(in the rows, 128 means zero)
Facts:
Q101 trobo: Q253
Q106 trobo: Q545,Q13,Q535
Q121 trobo: Q312,Q520,Q521
Q127 trobo: Q194
Q13 trobo: Q631
Q156 trobo: Q631
Q174 trobo: Q498,Q48
Q180 trobo: Q893,Q406,Q77
Q194 trobo: Q626
Q20 trobo: Q611,Q156
Q208 trobo: Q618
Q209 trobo: Q771
Q21 trobo: Q36,Q708
Q222 trobo: Q618,Q631
Q237 trobo: Q222,Q106
Q253 trobo: Q521
Q265 trobo: Q618
Q280 trobo: Q528
Q289 trobo: Q48
Q293 trobo: Q498,Q237,Q656,Q48
Q308 trobo: Q974
Q312 trobo: Q563,Q156,Q535
Q330 trobo: Q678,Q944
Q36 trobo: Q708,Q13
Q371 trobo: Q966
Q376 trobo: Q188,Q101
Q38 trobo: Q231,Q194
Q388 trobo: Q38
Q406 trobo: Q222,Q970,Q535
Q422 trobo: Q20,Q535
Q446 trobo: Q116
Q474 trobo: Q77
Q491 trobo: Q59
Q498 trobo: Q188
Q520 trobo: Q708
Q533 trobo: Q966
Q545 trobo: Q13
Q563 trobo: Q498,Q631
Q568 trobo: Q446,Q808
Q59 trobo: Q188,Q656,Q626
Q618 trobo: Q13
Q626 trobo: Q13,Q631,Q535
Q633 trobo: Q545,Q498,Q293,Q77,Q746,Q101
Q65 trobo: Q759
Q650 trobo: Q174,Q308
Q655 trobo: Q631
Q656 trobo: Q631
Q67 trobo: Q38,Q563,Q174
Q678 trobo: Q631
Q685 trobo: Q626
Q732 trobo: Q121,Q77,Q371,Q650
Q746 trobo: Q209
Q747 trobo: Q535
Q77 trobo: Q208,Q156
Q789 trobo: Q966
Q806 trobo: Q116
Q808 trobo: Q771
Q819 trobo: Q231
Q850 trobo: Q573,Q48
Q865 trobo: Q188
Q872 trobo: Q970,Q13
Q879 trobo: Q631
Q88 trobo: Q137,Q535
Q892 trobo: Q490
Q893 trobo: Q656
Q90 trobo: Q190
Q901 trobo: Q903
Q903 trobo: Q545,Q655
Q95 trobo: Q974
Q966 trobo: Q618
Q970 trobo: Q13,Q231
Q974 trobo: Q656
Q99 trobo: Q708,Q194,Q116
skigas fotre <- Q101,Q121,Q156,Q174,Q180,Q208,Q231,Q253,Q371,Q38,Q388,Q474,Q491,Q498,Q568,Q573,Q611,Q618,Q626,Q656,Q67,Q789,Q808,Q865,Q872,Q879,Q88,Q95,Q970
skigas pimor <- Q106,Q127,Q137,Q188,Q237,Q280,Q289,Q312,Q36,Q48,Q545,Q558,Q563,Q708,Q746,Q759,Q77,Q806,Q819,Q893,Q944,Q974
skigas klunes <- Q116,Q194,Q209,Q265,Q330,Q376,Q422,Q520,Q521,Q631,Q633,Q650,Q655,Q678,Q903,Q966,Q99
skigas zuflem <- Q13,Q21,Q222,Q308,Q406,Q421,Q446,Q533,Q59,Q65,Q685,Q732,Q850,Q892,Q90,Q969
skigas plugam <- Q190,Q20,Q293,Q490,Q528,Q535,Q747,Q771,Q901
Q156 drulil Q180,Q618,Q901,Q808,Q626
Q265 drulil Q180,Q545,Q789,Q732,Q116
Q308 drulil Q208,Q474,Q771
Q330 drulil Q446,Q65,Q626
Q36 drulil Q893,Q708,Q819,Q388
Q406 drulil Q127,Q618,Q101,Q819
Q421 drulil Q208,Q533,Q747,Q806
Q422 drulil Q38,Q222
Q48 drulil Q180,Q528,Q611,Q944
Q521 drulil Q685,Q137,Q974,Q106
Q558 drulil Q209,Q633,Q88,Q865
Q59 drulil Q901
Q655 drulil Q376
Q656 drulil Q101,Q280
Q879 drulil Q101,Q231,Q388,Q490
Q892 drulil Q528
Q90 drulil Q528
Q95 drulil Q121,Q545,Q222,Q747
Q966 drulil Q498,Q13,Q533,Q944
Q99 drulil Q631

Known rows:
Q474: [138 121 126 119 129 145 132 164 118 135 136 122 135 125 141 141 151 114
 134 134 123 110 136  96 122 152 106 119 169 137 171 117 124 128 141  98
 146 127]
Q490: [152 130 141 153 123 147 132 170 133 160 118  98 127 122 131 157 142 122
 128 174 103 122 159  31 151 151 124 190 173 139 208 124 120 138 146 119
 163 139]
Q59: [149 144 133 119 139 156 136 141 113 134 141 112 117 142 134 139 165 119
 133 121 134 104 126 110 133 158 117 131 171 127 166 124 120 148 147 109
 142 135]
Q371: [124 127 126  58 118 130 130 163 126 153 133 113 146 107 134 162 141 112
 143 160 101 115 150 105 118 149 111 112 169 154 170 115 121 116 134  92
 139 134]
Q563: [150 130 122 127 131 134 134 141 116 149 128 123 125 131 132 144 160 117
 130 117 139 103 135 116 141 142 122 160 159 126 171 121 123 127 151  99
 140 131]
Q533: [136 138 124 103 125 140 138 159 124 151 146 103 142 130 129 155 157 124
 149 165 115 106 169 102 119 157 109  93 167 164 170 119 127 127 140 107
 147 144]
Q650: [121 135 128 109 133 155 123 141 127 127 125 117 127 126 127 168 157 114
 136 157 124  97 156 107 152 152 129 107 176 116 170 124 126 128 137 118
 146 127]
Q521: [107 143 147 141  98 112 149 154 127 138 106 123 115 111 121 141 120 109
 139 136 138 110 139  86 144 137 122 141 140 137 193 127 122 103 143 124
 141 103]
Q970: [159 126 114  78 108 161 119 162 103 157 149 101 135 110 124 139 145 115
 131 135 130 124 124 112 128 156 128 179 174 145 166 115 118 125 141 101
 143 132]
Q48: [143 138 144  60 118 103 119 145 129 157 119 110 137 121 134 172 166 116
 127 146 132 109 133 115 174 132 132 176 155 118 158 132 115 111 144 118
 149 135]
Q759: [164 145 138 150 125  95 126 166 125 157 122  96 134 121 135 142 148 124
 127 166 122 115 173  41 159 144 124 197 171 143 206 120 124 115 149 128
 152 145]
Q421: [163 144 147 127 124 133 134 168 123 137 134  89 129 122 136 140 145 122
 129 168 129 112 155  77 149 152 118 160 174 146 191 126 129 133 153 130
 149 140]
Q633: [125 122 113 150 141 141 131 140 106 115 133 133 121 147 130 151 142 116
 136 157 149  92 140 102 128 154 106  73 164 110 165 118 137 134 142 124
 157 115]
Q265: [132 126 117 134 130 137 132 150 114 146 140 101 132 119 123 157 151 121
 142 168 120 103 180  91 123 156 117  96 168 152 168 116 125 124 140  85
 150 133]
Q13: [160 151 146  79  95 138 133 151 129 150 144  84 123 112 127 141 149 115
 138 132 128 118 133 143 136 148 125 163 157 159 161 127 109 129 147  74
 142 136]
Q330: [152 141 125 193 135 165 124 143 113 121 131 104 119 122 133 127 160 121
 132 143 120 101 165  71 133 162 128 109 173 138 179 115 137 144 144  91
 143 136]
Q95: [155 128 124 114 147 165 116 147 118 123 128 127 129 120 141 137 169 112
 129 135 106 108 131 102 143 156 122 132 188 127 177 116 124 137 144  95
 133 138]
Q422: [153 128 114 224 127 145 139 156 100 124 144  95 118 132 126 127 142 117
 135 127 151 105 170  80 119 157 112 133 159 126 161 120 128 143 143  99
 153 115]
Q280: [164 139 129 169 137 118 126 159 113 150 128 104 133 130 135 157 154 125
 130 170 137 109 169  29 149 154 120 170 175 145 212 117 136 131 148 139
 155 150]
Q944: [162 141 133 151 131 127 125 143 123 146 121 104 126 115 139 132 156 120
 132 141 130 109 161  87 147 145 133 175 161 145 182 119 128 123 153  73
 144 149]

Rows:
No name comes twice in this set of rows, the named rows included.
[121 142 123 111 144 149 146 151 124 136 136 126 128 144 135 166 155 120
 144 149 122  99 120 105 120 159 100  86 160 143 172 119 130 142 139 127
 139 138] : Q732
[128 135 137 133 103 122 138 155 131 151 131  94 140 106 124 161 151 115
 146 172 117 109 180 106 129 147 124 115 156 164 164 122 127 113 135  76
 147 126] : Q966
[151 133 140 109 120 168 123 150 128 135 127 115 127 104 138 128 155 107
 128 123 104 115 116 122 148 144 128 151 174 131 161 122 113 126 148  80
 132 133] : Q656
[138 126 112 103 139 162 128 153 122 143 124 134 125 142 127 171 162 117
 131 143 120 102 128  99 141 158 119 125 170 106 158 121 113 137 143 108
 151 134] : Q293
[141 115 141 101 135  88 122 153 115 141 123 134 131 137 139 146 134 122
 129 192 148 108 135  99 134 138 110 144 160 118 173 121 132 129 163 113
 172 133] : Q746
[120 137 119 155 138 129 134 147 112 120 122 134 121 135 125 148 136 110
 134 140 136  97 135  98 148 152 115 110 159 110 176 123 131 126 142 141
 140 108] : Q376
[147 127 120  99 140 133 117 142 115 150 128 120 141 146 135 182 164 118
 130 148 130 100 139 111 156 149 122 146 171 107 165 119 121 127 136 143
 148 142] : Q289
[133 126 117 137 133 177 135 155 116 141 130 114 122 133 127 139 152 123
 132 153 109 110 133  89 125 160 119 144 169 134 170 117 119 141 149  82
 154 135] : Q901
[156 139 132 146  94 133 146 168 122 166 126  91 119 104 124 137 127 115
 128 115 136 126 135  99 133 143 123 199 144 134 163 130  98 119 152  68
 157 115] : Q535
[138 150 130 115  85 141 119 148 105 145 135 106 116 112 114 125 131 114
 132 138 144 119 136 102 139 154 138 163 154 140 160 120 121 128 145  89
 150 120] : Q194
[125 151 125 100 119 147 127 139  94 131 135 129 113 132 113 118 125 120
 137 173 142 108 141  92 128 165 128 130 167 144 180 107 141 141 146 131
 145 142] : Q99
[143 121 156  56 114 102 124 165 133 139 121 127 120 117 132 134 116 121
 124 221 134 124 138  87 143 138 117 173 165 118 182 128 120 128 171  95
 189 126] : Q771
[137 127 107  59 138 171 120 152  95 138 144 124 132 141 131 158 158 114
 127 135 133 107 113 104 135 161 118 139 178 117 166 116 121 143 138 133
 141 135] : Q67
[118 149 134 120 102 135 134 145 115 140 120 127 113 120 116 123 121 113
 143 157 129 110 145  95 131 148 130 139 158 151 191 114 134 129 145 123
 138 127] : Q520
[142 158 157  21 111 128 125 150 113 134 141 126 116 133 127 113 124 122
 132 194 148 120 126 102 133 158 124 159 172 154 188 119 135 140 164 125
 153 145] : Q446

The same things again, as new rows of numbers:
Known rows:
Q190: [144 146 125 128  45 113 162 175 151 162 174 167 131 130  79  90 169 112
  69 102 106 107 116 116 135  88 125 138 103 103 117 138 110 183 146 126
 166 142 121 128 115]
Q156: [111 122 160 139 131  77 101 126 126 154 109 112 120 114 103 101 134 156
 142 110 134 152 131 111 144 155 136 170 144  98  99 164 160 125 168 145
 133 102  93 136 141]
Q970: [128 170 154 106 110  84 126 169  89 121 150 133 112 137  96 134 128 166
 109  79 150 125 145 138 131 142 134 121 139  90 123 139 196 122 137 119
 151 112 109 144 161]
Q121: [123 116 116 143  75  90  94  95 102 116 116  95 126 134 139 111 120 131
 168 132  98 140  86 152 130 132 144 143 160  83  95 158 167 110 127 115
 194 110 120 119 152]
Q209: [152 101 102 140  86 171 154  78 150 161 139 103 121 121 121  99 127 105
 135 150  99  92 106 107 105  95 148 148 127 104 170 128 115 165 123 121
 152 115 127 126 104]
Q901: [126 141 131 136  77  69 121 143 120 184 126 132 120  83 123 110 149 128
 105 144 155 143  96 149 137 112 121 151 108 122 107 142 110  76 157 141
 186 126 147 115 118]
Q879: [ 88 142 160 103 137  85 108 129 121 104  91 116 111 121  84 141 144 148
 163 144 153 156 159 146 140 133 165 143 166 122 110 147 174 102 151 121
 151 125 110 150 141]
Q966: [153 150 108 124 171 125  99 125 162 134 123 140  99 128 104 118 134 155
  90 107 119 158 148 114 116 148 141 130  99 120 142 122 163 161 149 113
 130 131 119 117 103]
Q308: [106 107 126 136 162 136 127 120 144 123 112 137 138 124 111 152 142 118
 132 155 122 130 160 103 128 137 129 129 137 158 107 126 117 142 138 126
  89 127 124 124 105]
Q116: [133 139  91 183 112 159 130 106 114 126 130 111 160 137 134  72  90 140
 135 108  84 110  75 106 151  98 118 126  85  54 127 108 127 202 133 115
 113  88 120 120 137]
Q180: [119 113 148 107 123  77 115 102 101 140 124  99  97 101 122 134 131 132
 142 163 161 131 140 163 121 147 140 145 143 105 135 160 161  65 157 138
 192 118 118 151 159]
Q520: [137 151 118 187 118 151 132 115 130  99 134  93 140 159 146 113  96 129
 144 112  82 138  85 132 145 135 114 103 122 102 129  97 143 136 108 100
 161 120 139 110 125]
Q67: [127 110 154  80  75  77 121 143  90 112 155 141 131 149 132 153 124 117
 120 117 111 113 146 161 105 136 146 110 191 116 102 159 178  99 131 118
 162 138 125 146 160]
Q747: [122 167 159 136  98  72 154 175 116 152 128 124 143  96 102 134 137 125
  93 129 153 133 105 154 159 133  99 116 120 140 100 108 125  71 140 140
 181 156 141 124 129]
Q106: [151 145 140 116 186 155 139 129 140 129 130 123 125 119 171 158 101 129
 125 128 163 142 123 133 133 148  96 100  88 185 168  86 104  69  96 145
 100 145 151 121 120]
Q38: [ 90 157 165 107  95 110 144 140  73 112 130 124 150 143  75 132 125 150
 158  98 147 119 131 155 150 116 148 106 152  83 102 124 158 124 132 119
 128 105 116 162 159]
Q330: [108 127 131 105 170 132 124 107 137 121 111 127 123 106 108 163 138 125
 151 164 146 131 156 154 112 134 148 123 133 142 138 125 131 102 140 108
 131 130 158 152 112]
Q685: [142 150 144 146 161 125 144 112 128 134 123 107 130 122 130 144 109 135
 128 128 144 124 126 140 138 152 101 102 132 141 128  97 135  83 130 131
 119 133 123 131 127]
Q312: [161 124 100 114 176 147 116 118 117 104 137 163 134 135 200 163 112 125
  92 126 141 143 148 143 104 147 104  97 108 184 165 120 119 100  97 127
  92 153 154 111 136]
Q631: [ 93 136 157 152 208 132  98 152 161 111  93 141 152 126  93  97 133 169
 128 111 127 158 161  79 175 164 139 150 108 126 103 124 156 174 143 128
  40 102 106 123 121]

Rows:
No name comes twice in this set of rows, the named rows included.
[110 121 100 174 133 151 114 130 146  85 109 121 163 169 130  96 124 127
 160 127  70 129 112  98 158 115 146 128 135 101  90 114 123 183 116  96
 103 116 126 105 111] : Q521
[119 167 179 121 109 100 143 166  95 129 155 143 149 168  87 113 119 165
  93  53 122 112 133 126 147 125 140 121 127  82 112 127 188 183 126 127
 101 105  85 141 163] : Q231
[146 144 130 142 131 129 123 155  96 112 140 138 156 149 127 136 114 157
  81  86 128 131 121 141 135 143 112 100 109  89 115 113 157 143 131 118
  95 117 124 123 142] : Q194
[126 118 113 132  46 128 153 100 144 151 150  97 101 156  86  81 139 109
 156 126 119  96  97 111 114  85 160 159 140  63 149 154 133 160 145 125
 193 110 103 143 129] : Q808
[152 100  93 101 122 118 105  91 122 104 132 126  98 121 169 169 135  94
 116 167 110 132 150 154  86 149 134 103 179 150 114 155 142  77 103 100
 170 157 149 120 117] : Q633
[147 120  98 141 126 210 172 111 183 129 154 119 121 142 150 126 117  96
 146 137 101 108 115  99 111 101 108 115 109 171 185 108  73 137  99 131
 127 151 142 112 100] : Q746

Now the same things, written a new way:
Known rows:
Q371: [155 146 116 106 151 136 113  96 151 103 102  96  97 152 136 125 132 115
 144 193 141 104 100 138 188  93]
Q101: [121 143 129 141 143 128 137 141 113 116 110  98 132 145 137 122 117 102
 135 147 107 110 130 107 146 111]
Q474: [128 130 117 131 147 124 141 135 119 120 114 100 124 136 133 123 125 118
 127 143 112 120 114  99 174 115]
Q180: [129 117 116 135 151 119 150 134 110 125 111 111 116 135 142 130 121 129
 128 135 109 115 102  98 171 118]
Q573: [115 136 122 140 151 127 140 140 120 131 108 104 123 143 140 127 116 114
 136 139 104 124 144 105 151 119]
Q611: [116 137 115 141 146 128 137 141 116 128 101 102 126 140 142 127 121 119
 135 129 104 127 130  98 152 123]
Q231: [ 83 148 113 135 141 118 131 146 137 117  99 108 127 143 146 135 113 131
 149 150  89 117 155 116 136 133]
Q872: [130 133 101 115 111  82 165 161 147 123 112 130 141 157 127 126 144 142
 136 163  46 145 125  97 121 120]
Q633: [137 141 131 135 139 120 161 122 119 156 170 113 175 131 103 111 125 102
 122 130 147 109 128 179 109 145]
Q330: [137 129 123 130 150 121 131 121 125 164 138 115 143 124 108 136 125 118
 130  99 147 114 127 170 106 145]
Q265: [166 146 117  93 140 120 129  88 172 162 143 114 134 143 103 134 145 118
 132 165 161 108 103 209 130 124]
Q280: [116 123 143 139 107 143 113 125 126 138 134 139 110 107 153 130 147 117
 117 116 122 136 140 163 129  99]
Q237: [123 121 134 134  93 133 136 120 124 141 145 146 121 120 153 118 150 145
 105 120 117 127 127 161 144 104]
Q545: [134 132 121 106  45  89 162 157 156 150 145 170 149 134 141 125 173 141
 101 147  45 173 135 153  88 109]
Q974: [103  18 109 120 132 136 142 161  84 112 186 199 115  71 145 135 160 127
 135 141 190 124  32 147 163  70]
Q293: [124 116 141 145 114 131 147 144  67 105 188 148 184 124 116 101  77 109
 119 185 185 144 116 119 143 122]
Q490: [122 122 138 137 125 119 115 113 108 135 120 132 147 130 140 143  82 140
 118 153 172 164 145 125 130 139]
Q685: [117 110 145 120 126 150 121 112 168  54 112 151 113 129 106 137 131 171
 133 116 138  97 127 108  90 151]
Q21: [165 106 160 127 132 126 121 144 143  86  90 126 148 100  98 154 161  78
 128 135 128 188 132  90  94 130]
Q892: [126 125 152 124 137 142 131 111 164 100 118 130 150 108 109 136 133 122
 127 114 147 143 145 100 133 138]

Rows:
No name comes twice in this set of rows, the named rows included.
[ 92 127 141 134 100 137 112 130 144 132 129 145 112 116 153 134 138 134
 133 118 113 128 156 171 109 110] : Q819
[134 130 118 127 136 107 155 126 135 174 150 122 160 127 109 134 128 126
 120 114 129 132 131 174  99 148] : Q903
[143 111 122 139 145 110 155  98 110 147 122 106 122 135 122 130 134 174
  88  75 146  82 120 166 114 159] : Q422
[180 165 123  84 120 155 102  79 178 135 148 160 114 139  90 122 143 156
 141 119 139 154 105  64 147 150] : Q222
[123 137 160 130 135 145 147 115 164  97 140 136 173 108 113 120 130 108
 125 122 142 148 151  94 134 141] : Q850
[136 109 126 123  60  98 170 125 132 134 133 157 120 136 154 116 176 178
  62 109  61 128 138 142 108 117] : Q106
[107  60 135 113 155 134 156 134 154  86 139 159 151  85 115 150 150 122
 129 124 181 159  73  90 152 126] : Q308
[120 119 145 138 115 141  97 130 118 141 111 130 112 102 151 143 144 112
 124 118 125 142 139 166 116 103] : Q806
[134 118  84 113  96 108 136 153 112 101 120 145  62 181 125 124 127 214
 132  93  60  83  99  75  83 162] : Q626
[135 106 140 124 118 120 166  92 162  88 106 139 130 128 125 130 141 192
  81  87 131 114 132  79 133 161] : Q406
[ 98 115 139 129 107 141  87 128 122 111 112 140  90 110 153 137 137 142
 134 122 125 103 145 179 100 115] : Q127
[133 122 124 134 153 119 151 127 120 159 153 115 169 117 113 134 132 106
 124 127 164 116 110 174 120 137] : Q650

The same things again, as new rows of numbers:
Known rows:
Q121: [ 97 159 126 102 102 122 150  67 138 120  96 117 162 127 116  91 129 158
  82 120  98 118  97 120  70  68 126 117]
Q88: [106 164 106 102 117 126 177  96 131  94 102 134 173 124 125 116 116 120
  52 111 105 113  88 123  72  73 128 123]
Q174: [ 91 140 138 122  97 140 135  62 159 123  94 138 180 136 118 100 117 147
  94 144  95 134  80 102  53  91 131 134]
Q611: [118 157 101 126 130 124 176  47 153 106 111 138 170 107 129 116 125 133
  73 108  83 120  97 109  72  92 135 127]
Q67: [ 90 149 137  98  92 145 144 106 145 106  93 142 179 158 119 109 108 137
  84 130 106 132  81 121  68  80 129 120]
Q626: [105 156 114 105 130 125 177  77 141  94 106 147 175 136 141 122 122 129
  80 105  80 127  86 109  54  79 136 124]
Q650: [ 83 131 147 117 114 144 111  72 159 138  89 153 157 118 104  85 107 136
  83 128 111 117 113 106  68 106 126 108]
Q678: [103 143 123 121 146 133 144  83 154 109 104 158 162  99 128 114 113 103
  66 112  92 115 120 112  64 107 121 108]
Q521: [ 87 148 131 131 135 123 132  43 162 134  96 144 145  99 134  88 113 151
  93 109  88 116 138 105  64 110 118 113]
Q633: [ 67 142 134  98  93 124 120 114 135 121  78 130 162  98 117 101 134 109
  69 135 122 114 135 118  74 105  94 109]
Q237: [106 168 111 119 120 117 146  89 142 131 111 169 177 110 115 107 132 120
  94 126  96 125 110  94  59  73 110 112]
Q188: [ 99 167 111 148 132 124 147  36 174 139 105 173 178 112 131 116 132 130
 123 139  79 150 120  86  41 113 110 120]
Q127: [ 86 182 114 103 142 138 155 103 139 116 104 164 168 154 127 125 101 139
 109 108 117 143 112 106  56  77 118  99]
Q545: [109 171  98 122 139 116 153  68 154 129 116 171 172 107 131 116 135 123
 106 108  85 135 125  89  45  77 114 108]
Q974: [104 168 115 134 119 131 131  64 168 141 114 167 179 122 108 103 123 122
 111 136  99 138 102  90  63  91 119 108]
Q36: [ 94 188 107  97 145 125 162  87 132 130 112 148 158 137 124 107 114 144
 107  96 110 129 123 105  55  65 123 104]
Q535: [144 153 120 146 142 118 178  41 155 106 129 174 136  90 158 116 100 118
 109  97  60 133 118  98  46  91 132 135]
Q732: [112 148 119  90  96 136 120  94 123 122  78 139 137 117  94  94 125 154
  92 147 137  87 110 111  82  61 124 104]
Q850: [104 148 122 123 101 159 128  89 154 109  77 154 154 133  94 120 107 127
  96 174 137 120  98 101  66  96 124 111]
Q308: [113 150 118 130 113 152 124  59 157 112  88 161 152 120 105 105 113 142
 106 158 117 113 111  97  66  87 128 116]

Rows:
No name comes twice in this set of rows, the named rows included.
[117 150 119 110 110 115 154  53 138 124 107 131 156 109 119  95 136 151
  73 112  91 104  97 110  73  70 143 124] : Q208
[ 99 150 121 121  91 134 147  73 156 111  97 131 182 127 106 113 124 130
  78 138 113 130  87 115  70  98 132 126] : Q95
[100 166 124 156 122 140 132  34 180 148 112 176 183 126 114 106 117 139
 129 141  93 153 107  80  45 107 119 119] : Q48
[ 95 155 121  96 137 128 150 111 133 105  98 154 155  96 126 113 117 102
  57  95 104  97 126 120  77  95 113 104] : Q422
[ 61 165 113 123 118 114 138  52 159 122  80 124 147  96 140 116 116 136
  81 119 108 132 150 116  61 124  90 110] : Q209
[ 98 159 125 140 104 147 152  44 176 118  96 133 174 135 114 110 111 139
  93 146 102 140  78 108  68 116 138 129] : Q573
[128 162 111 105 121 138 140  66 139 127  91 139 121 108  94  86 115 157
  82 133 133  86 111 105  86  62 134 106] : Q533
[ 98 166 114  85 134 138 146  85 126 100  85 138 125 141 117 115 101 159
  97 123 132 112 121 110  71  56 123 102] : Q21
[112 168 114 121 119 113 141  61 150 152 120 160 166 102 116  97 146 142
 104 116  92 119 121  92  56  74 117 116] : Q77
[ 96 155 122 112 132 148 150 106 143 105  92 149 162 106 125 118 110  99
  56 109 114 112 111 118  83 105 113  96] : Q330
[102 155 119  98  93 119 156  96 126 111  98 123 172 120 111 103 129 123
  67 118 105 110  96 118  70  81 131 122] : Q180
[111 158 107 103 133 144 151  96 133  85  91 155 146 128 129 129 117 126
  85 134 109 115 104 102  56  81 118 108] : Q685
[123 153 118 120 130 120 160  41 149 122 114 132 153 105 124  83 126 155
  82 104  78 109  91 110  67  68 148 128] : Q618
[132 151 112 111 160 137 158  39 142  97  93 178 138 107 143 109 117 144
 102 122  85 104 115  92  46  70 128 113] : Q13
[100 194  99 132 135 138 162  69 167 139 110 149 162 128  98 119 108 129
  99 125 131 131 119 107  80 100 122 103] : Q558

